bisip: [109 185  90 131 148 162 100  93 209 107 154 117 152 164  76 144  74 126]
ges: [129 141  94 102 135 167  99 139 172 136 106 126 189 140 123  99 117 186]
Naf: [ 90 107 109 126 162 131 117  93 209  76 148 185 100  74 144 151 164 154]
perm: [ 74  76  90  93 100 107 109 117 126 131 144 148 152 154 162 164 185 209]
bisip
perm: [ 90 164 185 109  93 117 144 131 154  76 107 162 126 152 100 148  74 209]
bisip

Puni: [136  71 153  51 142 161  93 122  87 128 129  89 184 123 143 156 154 127
  77 149 125 156 150  98  88  92 148 135 139  80 132 140 155 161]
napu: [143 113 148 192 128 153 117 153 153 116 166 117 183 184  91 150 139 114
 161  55 141  97 127 103 118 139 121 157 103  89  92 145 131 141]
maf: [137 137 130 122 142 131  95 146  83 121 109 163 124  75 134 123 130 137
 122 163 113 160 114 131 123 143 131 108 126 107 166 135 138 142]
nazu: [123 156 106 162  97 112 142 115 152 151 154 156  98 146 151 128 101 150
 149 116 132 132 107 141 135 181 138 144 140 145 139  91 114 122]
balof: [101 114 156 156 144 151 139 122 181 142 138  91  98 106 123 150 115 107
 111 162 150 145 135  97 146 116 128 152 151 112 154 141 132 140]
Zopo: [123 156 106 162  97 112 142 115 152 151 155 156  98 196 151 128 101 150
 149 131 132 111 107 141 135 181 126 144 140 145 139  91 114 122]
[136  71 153  51 142 161  93 122  87 128 129  89 184 123 143 156 154 127
  77 149 125 156 150  98  88  92 148 135 139  80 132 140 155 161]
Puni
perm: [ 91  97  98 101 106 107 112 114 115 116 122 123 128 132 132 135 138 139
 140 141 142 144 145 146 149 150 151 151 152 154 156 156 162 181]
nazu
[101 114 156 156 144 151 139 122 181 142 138  91  98 106 123 150 115 107
 111 162 150 145 135  97 146 116 128 152 151 112 154 141 132 140]
balof

Donez: [142 142 143 149 127 142 149 152 141 154 149 129 126 135]
ziki: [143 138 119 119 123 120 121 115 119 137 103 122 124 143]
rabep: [133 130 148 121 144 119  97 135 130 148  75 133 146 145]
fekob: [116 116 109 138 113 131 154 122 122 107 169 128 112 108]
vup: [134 114  89 137  97 102 134 104  96 141 123 134 108 129]
muloz: [108 109  87 144  95 133 174 113 117  94 201 122  96  88]
vuzun: [142 154 149 120 152 145 126 147 143 131 140 134 135 141]
Tuto: [126 145 150 152 143 120 131 135 154 140 147 142 141 134]
perm: [140 147 142 141 134 126 145 150 152 143 120 131 135 154]
Tuto
after: [102]
[134]
perm: [134 134 104 108 129 141 114  89  97 134 123 137  96 102]
vup
perm: [120 126 131 134 135 140 141 142 143 145 147 149 152 154]
vuzun
perm: [141 135 134 140 131 143 147 126 145 152 120 149 154 142]
vuzun

mena: [158 165 160 127  85 139  91 132 123 123 177  98  91 106 111 116 164  92
 109 114 128 117  98 153  71 120 140 173  96 130 127 133 135 127 118 104
  83 125 152 107 121 140  98]
lovir: [184 171 162 145 185 118  62 129 132 124 155  93  98 109  98 157 160 111
 111 134 115 163 102 157 145 131 184 153 127 120 155 107 141 127 133 120
 148 126  86 172 106 184 106]
rapu: [179 124 152  66 105 160 200 107 140 139 123 119  65 117 151 142 131 114
 140 134 161 114  99 154  66 123 144 173  97 126 124 137 129 124 122 108
  80 116 152 110 118 144 100]
duzil: [ 91  83  85 153  98 177 107  98 125  71 109 132 123 158 165 121 140 152
 120 106 164 127  90 104 128 127 123 117 133 118 130 135 111 173 160 116
  98  96 140 114 139 127  92]
perm: [111 118 155 162 145 106 184 160  93 141  86 127 184  98 153 131 134  98
 133 120 129  62 132 145 109 107 185 171 120 155 111 163 115 157 157 184
 126 106 148 172 102 127 124]
lovir
[184 171 162 145 185 118  62 129 132 124 155  93  98 109  98 157 160 111
 111 134 115 163 102 157 145 131 184 153 127 120 155 107 141 127 133 120
 148 126  86 172 106 184 106]
lovir
perm: [106 184 106 172  86 126 148 120 133 127 141 107 155 120 127 153 184 131
 145 157 102 163 115 134 111 111 160 157  98 109  98  93 155 124 132 129
  62 118 185 145 162 171 184]
lovir
[179 124 152  66 105 160 200 107 140 139 123 119  65 117 151 142 131 114
 140 134 161 114  99 154  66 123 144 173  97 126 124 137 129 124 122 108
  80 116 152 110 118 144 100]
rapu
perm: [ 98 140 121 107 152 125  83 104 118 127 135 133 127 130  96 173 140 120
  71 153  98 117 128 114 109  92 164 116 111 106  91  98 177 123 123 132
  91 139  85 127 160 165 158]
mena

